Below is a small trained network, with its code and all its weights. Each question gives an input and a target symbol and asks what happens when units are switched off, that is, made to give their printed mean instead of their output.

import numpy as np


def w(rows, s, z=0):
    codes = np.array(rows[::2]) - 128.0
    scale = np.full(codes.shape[1], s)
    scale[-1] = z or s
    return codes * scale


def f(y):
    return np.maximum(y, 0)


def softmax(a):
    e = np.exp(a - a.max(-1, keepdims=True))
    return e / e.sum(-1, keepdims=True)


def log_softmax(a):
    a = a - a.max(-1, keepdims=True)
    return a - np.log(np.exp(a).sum(-1, keepdims=True))


def net(x, mask):
    ids = ['αβγδεζθλμξπστφψω'.index(c) for c in x.split()]
    T = len(ids)
    res = E[ids] + P[:T]
    u = 0
    for l in range(2):
        r = res
        for j in range(2):
            rows = slice(4 * j, 4 * j + 4)
            q, k, v = (r @ M[l][rows].T for M in (Q, K, V))
            z = softmax(np.where(np.tri(T) > 0, q @ k.T / 4**0.5, -1e9)) @ v
            o = O[l][rows]
            res = res + np.where(mask[u + j], z, o[:, -1]) @ o[:, :-1]
        u += 2
        y = f(res @ A[l][:, :-1].T + A[l][:, -1])
        res = res + np.where(mask[u : u + 4], y, B[l][:, -1]) @ B[l][:, :-1]
        u += 4
    return log_softmax(res[-1] @ U[:, :-1].T + U[:, -1])


Q, K, V, O, A, B = {}, {}, {}, {}, {}, {}
E = w([
[132,159,167],'α',
[132,111,135],'β',
[238,187,137],'γ',
[126,126,146],'δ',
[170,228,42],'ε',
[125,163,143],'ζ',
[129,120,141],'θ',
[129,101,127],'λ',
[184,60,97],'μ',
[7,126,46],'ξ',
[115,100,114],'π',
[170,28,160],'σ',
[49,148,185],'τ',
[121,134,252],'φ',
[232,142,91],'ψ',
[136,152,150],'ω',
],0.017)
P = w([
[89,161,3],'0',
[102,209,133],'1',
[118,190,168],'2',
[130,158,182],'3',
[137,142,188],'4',
[128,103,171],'5',
[119,105,170],'6',
[112,87,184],'7',
[102,57,154],'8',
[103,15,151],'9',
[132,39,159],'10',
[151,78,165],'11',
],0.0043)
Q[0] = w([
[176,45,151],'0.h1',
[150,123,169],'0.h1',
[115,178,146],'0.h1',
[162,129,39],'0.h1',
[8,82,141],'0.h2',
[136,196,175],'0.h2',
[160,60,137],'0.h2',
[187,209,46],'0.h2',
],0.013)
K[0] = w([
[181,1,111],'0.h1',
[147,76,210],'0.h1',
[75,136,200],'0.h1',
[140,152,11],'0.h1',
[96,88,177],'0.h2',
[169,175,131],'0.h2',
[34,208,48],'0.h2',
[244,226,113],'0.h2',
],0.0086)
V[0] = w([
[57,254,95],'0.h1',
[160,173,129],'0.h1',
[169,152,128],'0.h1',
[109,98,141],'0.h1',
[178,197,95],'0.h2',
[221,83,135],'0.h2',
[171,203,102],'0.h2',
[107,244,182],'0.h2',
],0.0081)
O[0] = w([
[153,199,62,207],'0.h1',
[107,116,125,94],'0.h1',
[158,105,165,85],'0.h1',
[118,224,133,146],'0.h1',
[253,30,139,86],'0.h2',
[114,2,45,4],'0.h2',
[202,155,15,93],'0.h2',
[54,150,142,139],'0.h2',
],0.0056,0.004)
A[0] = w([
[3,105,65,4],'0.n1',
[113,140,168,37],'0.n2',
[108,108,133,98],'0.n3',
[182,29,105,66],'0.n4',
],0.011,0.0027)
B[0] = w([
[123,45,58,254],'0.n1',
[66,6,148,157],'0.n2',
[100,73,156,138],'0.n3',
[190,214,254,154],'0.n4',
],0.0058,0.0087)
Q[1] = w([
[123,129,120],'1.h1',
[141,127,15],'1.h1',
[137,202,253],'1.h1',
[94,200,161],'1.h1',
[119,165,206],'1.h2',
[162,66,73],'1.h2',
[146,184,130],'1.h2',
[188,93,89],'1.h2',
],0.012)
K[1] = w([
[87,147,123],'1.h1',
[215,139,100],'1.h1',
[56,27,200],'1.h1',
[87,2,105],'1.h1',
[66,152,158],'1.h2',
[180,86,74],'1.h2',
[199,203,186],'1.h2',
[138,102,97],'1.h2',
],0.0095)
V[1] = w([
[110,53,182],'1.h1',
[23,254,99],'1.h1',
[179,189,214],'1.h1',
[75,127,56],'1.h1',
[121,174,238],'1.h2',
[78,150,95],'1.h2',
[23,126,167],'1.h2',
[112,181,45],'1.h2',
],0.0071)
O[1] = w([
[139,95,157,132],'1.h1',
[122,176,156,241],'1.h1',
[122,1,125,133],'1.h1',
[148,179,146,148],'1.h1',
[93,123,130,94],'1.h2',
[112,111,115,218],'1.h2',
[68,108,156,253],'1.h2',
[161,94,61,202],'1.h2',
],0.008,0.0036)
A[1] = w([
[145,47,23,61],'1.n1',
[152,77,52,97],'1.n2',
[92,140,149,2],'1.n3',
[253,149,160,153],'1.n4',
],0.0054,0.0013)
B[1] = w([
[193,239,126,255],'1.n1',
[83,226,112,215],'1.n2',
[57,133,148,158],'1.n3',
[206,83,254,181],'1.n4',
],0.0067,0.0064)
U = w([
[140,128,121,181],'α',
[140,118,117,73],'β',
[145,119,114,60],'γ',
[133,123,119,68],'δ',
[149,120,122,64],'ε',
[207,156,82,48],'ζ',
[138,122,129,239],'θ',
[135,110,123,105],'λ',
[136,108,119,68],'μ',
[131,225,193,73],'ξ',
[62,159,21,178],'π',
[128,2,118,219],'σ',
[30,145,141,94],'τ',
[28,63,159,67],'φ',
[202,109,193,162],'ψ',
[155,103,170,254],'ω',
],0.0069,0.0062)

Each question gives the input, a string of symbols that net reads in full, and the target symbol t.
The units are the heads (4 rows each of Q, K, V and O) and the neurons (one row each of A and B). Each row of codes is followed by its name. A weight is (code - 128) times the scale printed after its matrix; where a second scale follows, it is the last column's (O, A, B and U).
mask holds one flag per unit, layer by layer, with each layer's heads first. A switched-off unit (its flag False) gives its mean, the last column of its rows in O or B, instead of its output. The means were averaged over made-up inputs and are rounded, as every weight is.
A unit's drop is (log p(t) with every unit on - log p(t) with that unit switched off) / (log p(t) with every unit on - log p(t) with every unit switched off).
The circuit of an input: a set's keep is (log p(t) with only the set's units on - log p(t) with every unit switched off) / (log p(t) with every unit on - log p(t) with every unit switched off). Starting from all 12 units, units are removed one at a time, each time the one whose removal leaves the highest keep (on an exact tie, the one counted first), for as long as the keep stays at least 0.8.
circuit, biggest first: the units of the circuit, biggest drop first
most important unit: the unit with the biggest drop
k most important neurons: the k neurons with the biggest drops, biggest first
top k neurons in layer l: the k neurons of layer l with the biggest drops, biggest first
heads that matter: for each layer, one digit per head in row order, 1 if its drop is at least 0.15 and else 0, layers parted by /
input ξ π ξ ξ γ φ σ σ ψ σ σ α, target σ: heads that matter	10 / 10
input α β ω α ψ ξ ξ σ β σ θ, target σ: most important unit	0.h1
input α ω ω θ ψ β λ τ α ξ γ ε, target ζ: heads that matter	01 / 11
input ξ σ ξ ε ζ ξ ξ δ, target ξ: heads that matter	01 / 10
input σ λ π α ξ α γ θ φ ξ θ ψ, target ψ: circuit, biggest first	(0.h2 0.n4 1.n4)
input π ξ ξ ξ ξ α π ξ ξ α β, target ξ: circuit, biggest first	(1.h1 0.n1)
input ξ φ ξ ψ ψ α α ξ θ, target ξ: circuit, biggest first	(0.n1 1.h1)
input ξ θ τ τ, target τ: heads that matter	01 / 01
input α φ γ, target ψ: circuit, biggest first	(0.h2 1.n4 0.n4 1.h2)
input ε α ξ θ σ ξ θ ξ β, target ξ: top 3 neurons in layer 0	(0.n1 0.n4 0.n3)
input α τ ω ε σ δ, target σ: circuit, biggest first	(0.h1 1.h1 0.n1)
input θ ω ξ ψ ξ σ λ, target σ: heads that matter	11 / 10
input α α ξ ξ ξ μ φ φ α, target φ: heads that matter	11 / 11
input θ φ θ α α ζ α ξ ξ τ, target τ: heads that matter	01 / 11
input σ ξ θ τ φ μ ε τ ξ ξ φ τ, target φ: most important unit	0.n2
input π δ ω ξ ε α ξ ξ γ, target ψ: 3 most important neurons	(1.n4 0.n4 0.n1)
input φ γ τ α α α ξ ξ π, target ξ: circuit, biggest first	(0.h2 1.h1 0.n1)
input α θ α ξ ξ φ ξ ξ ζ, target ξ: circuit, biggest first	(0.n1 1.h1)
input α θ ω τ ξ ξ θ α, target ξ: circuit, biggest first	(1.h1 0.n1)
input ξ δ δ γ ξ ξ ξ ξ λ, target ξ: most important unit	1.h1
input σ ξ θ ξ ξ ξ ξ φ δ, target φ: 3 most important neurons	(0.n2 0.n1 1.n1)
input α θ ξ γ α θ ξ θ σ δ, target σ: 3 most important neurons	(0.n2 0.n1 1.n1)
input α ω α ω σ λ π α σ ε λ, target σ: 2 most important neurons	(0.n1 0.n4)
input ξ α α ψ ζ ξ π ξ ξ σ α, target σ: top 2 neurons in layer 0	(0.n2 0.n1)
input α α π σ ω, target σ: top 2 neurons in layer 0	(0.n1 0.n4)
input ξ ξ θ λ, target ξ: heads that matter	00 / 10
input ζ ξ θ ψ ξ α φ θ, target φ: top 2 neurons in layer 0	(0.n1 0.n2)
input ξ ξ σ ω ω φ α δ, target φ: most important unit	1.h2
input θ θ ξ β ξ θ σ φ τ, target φ: heads that matter	10 / 01
input τ σ ξ θ ξ φ α, target φ: 3 most important neurons	(0.n2 1.n1 0.n1)
